Below is a small trained network, with its code and all its weights. Each question gives an input and a class and asks what happens when units are switched off, that is, made to give their printed mean instead of their output.

import numpy as np


def w(rows, s, z=0):
    codes = np.array(rows[::2]) - 128.0
    scale = np.full(codes.shape[1], s)
    scale[-1] = z or s
    return codes * scale


def norm(h):
    return h / np.sqrt((h * h).mean(-1, keepdims=True) + 1e-5)


def f(y):
    return np.maximum(y, 0)


def log_softmax(a):
    a = a - a.max(-1, keepdims=True)
    return a - np.log(np.exp(a).sum(-1, keepdims=True))


def net(x, mask):
    res = np.array(x, float).reshape(1, 2) / 4 @ E
    u = 0
    for l in range(4):
        y = f(norm(res) @ A[l][:, :-1].T + A[l][:, -1])
        res = res + np.where(mask[u : u + 9], y, B[l][:, -1]) @ B[l][:, :-1]
        u += 9
    return log_softmax(norm(res)[-1] @ U[:, :-1].T + U[:, -1])


A, B = {}, {}
E = w([
[125,105,182,3],'x0',
[30,177,34,68],'x1',
],0.0038)
A[0] = w([
[130,129,104,186,36],'0.n0',
[97,199,88,105,11],'0.n1',
[132,98,254,160,59],'0.n2',
[150,33,210,108,162],'0.n3',
[181,103,229,179,161],'0.n4',
[27,153,188,95,135],'0.n5',
[117,183,83,195,68],'0.n6',
[199,127,21,157,175],'0.n7',
[51,120,144,192,11],'0.n8',
],0.0055,0.0012)
B[0] = w([
[128,208,190,105,170],'0.n0',
[96,119,64,109,188],'0.n1',
[103,246,100,19,218],'0.n2',
[197,143,46,42,240],'0.n3',
[4,239,62,75,252],'0.n4',
[93,70,168,235,205],'0.n5',
[85,100,172,122,202],'0.n6',
[103,50,138,104,200],'0.n7',
[82,161,145,146,157],'0.n8',
],0.0034,0.0035)
A[1] = w([
[166,79,171,222,152],'1.n0',
[170,46,101,125,127],'1.n1',
[159,193,92,187,215],'1.n2',
[237,153,204,103,115],'1.n3',
[156,136,133,99,182],'1.n4',
[141,19,183,78,142],'1.n5',
[131,87,135,159,54],'1.n6',
[251,195,179,77,122],'1.n7',
[127,254,102,50,252],'1.n8',
],0.006,0.0014)
B[1] = w([
[130,248,197,64,145],'1.n0',
[216,134,52,33,131],'1.n1',
[161,123,178,17,170],'1.n2',
[3,123,39,102,157],'1.n3',
[124,110,68,180,155],'1.n4',
[222,113,145,143,159],'1.n5',
[140,149,147,148,130],'1.n6',
[59,183,34,148,181],'1.n7',
[143,141,130,216,254],'1.n8',
],0.0042,0.0065)
A[2] = w([
[80,94,75,139,139],'2.n0',
[50,45,93,141,87],'2.n1',
[76,156,89,125,135],'2.n2',
[99,100,169,51,249],'2.n3',
[101,144,90,46,217],'2.n4',
[163,159,254,161,113],'2.n5',
[159,191,132,118,253],'2.n6',
[31,109,113,170,58],'2.n7',
[80,81,62,206,208],'2.n8',
],0.0059,0.0013)
B[2] = w([
[210,113,231,75,200],'2.n0',
[171,158,117,68,192],'2.n1',
[151,159,220,139,236],'2.n2',
[184,158,108,184,183],'2.n3',
[89,67,99,148,252],'2.n4',
[63,100,254,183,166],'2.n5',
[50,107,145,142,200],'2.n6',
[103,176,185,69,203],'2.n7',
[192,37,111,88,209],'2.n8',
],0.0048,0.0045)
A[3] = w([
[162,202,111,230,112],'3.n0',
[127,199,121,152,148],'3.n1',
[143,50,2,90,211],'3.n2',
[140,13,86,130,147],'3.n3',
[155,69,206,127,252],'3.n4',
[159,134,155,162,87],'3.n5',
[126,194,89,176,104],'3.n6',
[62,116,163,61,126],'3.n7',
[111,176,223,81,135],'3.n8',
],0.0049,0.0015)
B[3] = w([
[167,2,102,76,166],'3.n0',
[115,168,158,107,182],'3.n1',
[130,186,174,208,221],'3.n2',
[218,138,64,240,174],'3.n3',
[24,157,12,136,219],'3.n4',
[119,184,222,147,137],'3.n5',
[126,44,99,81,171],'3.n6',
[231,19,154,159,242],'3.n7',
[204,57,95,134,253],'3.n8',
],0.0039,0.0034)
U = w([
[203,150,64,250,1],'0',
[51,211,40,68,190],'1',
[76,149,238,189,93],'2',
[196,41,133,31,195],'3',
],0.019,0.003)

Each question gives the input, the list of numbers given to net, and the class t.
The units are the neurons (one row each of A and B). Each row of codes is followed by its name. A weight is (code - 128) times the scale printed after its matrix; where a second scale follows, it is the last column's (A, B and U).
mask holds one flag per neuron, layer by layer. A switched-off neuron (its flag False) gives its mean, the last column of its row in B, instead of its output. The means were averaged over made-up inputs and are rounded, as every weight is.
A unit's drop is (log p(t) with every unit on - log p(t) with that unit switched off) / (log p(t) with every unit on - log p(t) with every unit switched off).
most important unit: the unit with the biggest drop
top k neurons: the k neurons with the biggest drops, biggest first
k most important neurons of layer l: the k neurons of layer l with the biggest drops, biggest first
drop of u: that unit's drop, to one decimal
input [8,-3], class 1: 2 most important neurons of layer 0 => 0.n3; 0.n2
input [-7,1], class 2: most important unit => 1.n0
input [6,4], class 0: top 3 neurons => 0.n4; 1.n7; 1.n5
input [5,4], class 3: top 2 neurons => 1.n2; 0.n3
input [-7,2], class 3: top 4 neurons => 1.n8; 0.n7; 0.n5; 3.n8
input [-6,1], class 2: top 2 neurons => 0.n4; 1.n0
input [5,-1], class 0: top 3 neurons => 0.n3; 2.n7; 1.n5
input [-8,7], class 3: top 3 neurons => 2.n7; 2.n0; 0.n4
input [-5,1], class 2: top 3 neurons => 0.n4; 1.n0; 0.n2
input [-6,8], class 3: top 2 neurons => 2.n0; 2.n7
input [8,-7], class 1: drop of 1.n7 => 0.2
input [7,3], class 0: drop of 0.n4 => 0.1
input [-3,0], class 2: drop of 0.n4 => 0.6
input [5,-3], class 1: most important unit => 0.n3
input [-7,7], class 3: drop of 2.n7 => 0.4
